Here is a tiny trained network, its code and every weight. The questions are about switching its units off for an input and a class, where a switched-off unit gives its printed mean instead of its output.

import numpy as np


def w(rows, s, z=0):
    codes = np.array(rows[::2]) - 128.0
    scale = np.full(codes.shape[1], s)
    scale[-1] = z or s
    return codes * scale


def f(y):
    return np.maximum(y, 0)


def log_softmax(a):
    a = a - a.max(-1, keepdims=True)
    return a - np.log(np.exp(a).sum(-1, keepdims=True))


def net(x, mask):
    res = np.array(x, float).reshape(1, 8) / 4 @ E
    y = f(res @ A[0][:, :-1].T + A[0][:, -1])
    res = res + np.where(mask, y, B[0][:, -1]) @ B[0][:, :-1]
    return log_softmax(res[-1] @ U[:, :-1].T + U[:, -1])


A, B = {}, {}
E = w([
[128,128,128,128,128,128,128,128,128],'x0',
[68,207,254,89,134,46,117,108,157],'x1',
[154,227,43,92,167,125,121,53,221],'x2',
[128,128,127,128,128,128,128,129,127],'x3',
[92,61,124,14,226,148,125,126,90],'x4',
[127,128,128,128,128,128,125,129,126],'x5',
[129,128,128,128,128,128,128,127,129],'x6',
[132,144,121,204,244,62,118,180,122],'x7',
],0.0099)
A[0] = w([
[139,147,130,147,117,121,151,117,134,100],'neuron 1',
[132,121,145,115,137,140,122,137,153,53],'neuron 2',
[136,193,124,237,53,124,118,120,161,92],'neuron 3',
[129,142,139,209,214,113,125,144,117,29],'neuron 4',
[118,127,111,161,178,95,121,152,123,38],'neuron 5',
[138,101,42,164,127,169,141,148,125,79],'neuron 6',
[118,194,222,104,130,101,127,121,116,79],'neuron 7',
[107,168,193,100,137,114,140,143,151,67],'neuron 8',
[135,128,148,166,105,123,164,142,137,102],'neuron 9',
[136,219,51,95,157,124,131,93,178,17],'neuron 10',
[121,103,197,136,114,114,131,139,112,45],'neuron 11',
[146,82,147,162,120,161,122,148,118,89],'neuron 12',
[116,53,196,171,107,124,127,159,103,32],'neuron 13',
[122,119,135,141,125,117,124,133,98,13],'neuron 14',
[126,136,154,122,135,117,128,109,132,79],'neuron 15',
[128,126,127,112,150,118,160,132,115,44],'neuron 16',
[141,178,92,97,144,136,120,120,159,61],'neuron 17',
[146,124,146,184,215,112,135,129,141,69],'neuron 18',
[140,145,135,168,73,121,125,119,120,97],'neuron 19',
[126,84,82,143,118,125,139,123,128,60],'neuron 20',
[124,154,178,110,128,84,130,125,158,68],'neuron 21',
[132,118,138,33,5,170,129,100,138,2],'neuron 22',
[115,82,123,4,219,142,128,116,119,91],'neuron 23',
[125,106,84,152,122,146,139,132,122,75],'neuron 24',
[156,104,92,133,127,131,111,131,118,98],'neuron 25',
[141,92,152,101,154,128,132,143,124,41],'neuron 26',
[134,98,76,154,129,149,121,124,129,58],'neuron 27',
],0.021,0.005)
B[0] = w([
[129,154,114,120,142,135,122,160,122,152],'neuron 1',
[143,111,126,117,128,126,143,132,129,133],'neuron 2',
[155,123,135,5,130,134,131,203,102,249],'neuron 3',
[59,129,126,148,121,124,123,154,213,211],'neuron 4',
[89,106,140,142,139,141,142,142,190,180],'neuron 5',
[192,131,118,110,126,127,127,53,161,223],'neuron 6',
[200,132,125,124,121,138,131,49,168,216],'neuron 7',
[163,117,104,112,130,129,131,62,146,191],'neuron 8',
[126,119,136,106,127,122,126,164,113,166],'neuron 9',
[102,111,137,219,121,125,126,117,8,252],'neuron 10',
[133,128,128,164,139,126,126,115,60,182],'neuron 11',
[147,133,133,158,137,133,129,105,74,183],'neuron 12',
[101,136,120,203,124,132,129,128,25,216],'neuron 13',
[129,119,150,143,127,124,133,123,106,143],'neuron 14',
[144,126,103,126,124,135,115,116,135,150],'neuron 15',
[125,131,125,117,119,124,123,146,121,142],'neuron 16',
[120,135,138,188,138,130,129,134,75,192],'neuron 17',
[63,138,130,157,111,130,121,153,190,202],'neuron 18',
[133,127,125,86,131,118,124,173,121,181],'neuron 19',
[155,120,123,126,126,120,140,84,138,170],'neuron 20',
[170,130,120,113,137,125,132,72,153,186],'neuron 21',
[27,128,135,187,134,123,127,160,245,223],'neuron 22',
[164,135,130,14,124,128,128,209,101,248],'neuron 23',
[161,140,132,124,134,120,95,87,144,175],'neuron 24',
[151,126,126,119,121,124,113,88,140,170],'neuron 25',
[142,128,139,110,128,115,127,163,102,156],'neuron 26',
[157,137,124,115,133,135,161,77,152,182],'neuron 27',
],0.03,0.023)
U = w([
[208,129,130,45,142,140,94,234,74,120],'0',
[253,130,90,142,147,149,100,38,142,114],'1',
[164,116,139,226,153,141,96,148,3,254],'2',
[92,123,133,178,139,137,90,178,206,30],'3',
],0.0061,0.0033)

Each question gives the input, the list of numbers given to net, and the class t.
The units are the neurons (one row each of A and B). Each row of codes is followed by its name. A weight is (code - 128) times the scale printed after its matrix; where a second scale follows, it is the last column's (A, B and U).
mask holds one flag per neuron, in row order. A switched-off neuron (its flag False) gives its mean, the last column of its row in B, instead of its output. The means were averaged over made-up inputs and are rounded, as every weight is.
A unit's drop is (log p(t) with every unit on - log p(t) with that unit switched off) / (log p(t) with every unit on - log p(t) with every unit switched off).
The circuit of an input: a set's keep is (log p(t) with only the set's units on - log p(t) with every unit switched off) / (log p(t) with every unit on - log p(t) with every unit switched off). Starting from the 12 units with the biggest drops (on a tie, the unit counted first), units are removed one at a time, each time the one whose removal leaves the highest keep (on an exact tie, the one counted first), for as long as the keep stays at least 0.8.
circuit, biggest first: the units of the circuit, biggest drop first
top k neurons: the k neurons with the biggest drops, biggest first
drop when u is switched off: that unit's drop, to one decimal
input [4,-6,7,4,-2,-4,-2,-4], class 2: circuit, biggest first : (neuron 10)
input [-2,6,0,-7,-2,-4,-8,5], class 1: top 2 neurons : (neuron 7; neuron 22)
input [-2,-7,-3,-1,6,1,-5,5], class 1: top 3 neurons : (neuron 3; neuron 6; neuron 27)
input [-8,5,0,8,-4,7,1,5], class 1: top 3 neurons : (neuron 7; neuron 22; neuron 23)
input [8,-3,-5,-2,-5,-1,-5,-5], class 0: top 4 neurons : (neuron 10; neuron 3; neuron 19; neuron 4)
input [-7,-8,-7,7,-8,3,-8,1], class 0: top 4 neurons : (neuron 3; neuron 19; neuron 7; neuron 9)
input [8,-1,-8,7,7,7,3,-8], class 2: top 4 neurons : (neuron 13; neuron 3; neuron 11; neuron 4)
input [5,8,-7,-4,-2,6,1,-8], class 1: top 4 neurons : (neuron 7; neuron 8; neuron 21; neuron 4)
input [2,-5,-4,-3,-1,-7,-4,2], class 1: top 2 neurons : (neuron 10; neuron 6)
input [4,-3,4,3,-5,7,-8,7], class 3: top 2 neurons : (neuron 4; neuron 23)
input [2,-6,2,-3,5,8,-3,-7], class 3: top 3 neurons : (neuron 22; neuron 3; neuron 7)
input [-6,2,6,4,-7,7,0,7], class 0: top 2 neurons : (neuron 3; neuron 22)
input [1,2,8,5,0,5,-4,8], class 2: top 2 neurons : (neuron 10; neuron 22)
input [-6,-8,-6,4,-8,1,-3,2], class 0: top 3 neurons : (neuron 3; neuron 19; neuron 7)
input [-4,6,-5,-5,3,-8,-4,-3], class 1: top 2 neurons : (neuron 7; neuron 10)
input [-7,6,4,2,0,0,3,-7], class 3: circuit, biggest first : (neuron 22)
input [-4,-2,-6,8,3,2,5,-6], class 2: top 4 neurons : (neuron 13; neuron 4; neuron 12; neuron 18)
input [-1,1,5,7,-6,-6,2,8], class 3: drop when neuron 23 is switched off : 0.8
input [-5,-3,-4,8,-7,4,-4,-5], class 0: drop when neuron 3 is switched off : 3.7
input [7,-7,-7,-4,3,-5,0,0], class 1: drop when neuron 17 is switched off : 0.1
input [3,-1,-6,2,-8,3,-6,7], class 0: drop when neuron 3 is switched off : 5.6
input [-6,-3,1,-7,4,-6,-3,5], class 3: circuit, biggest first : (neuron 4)
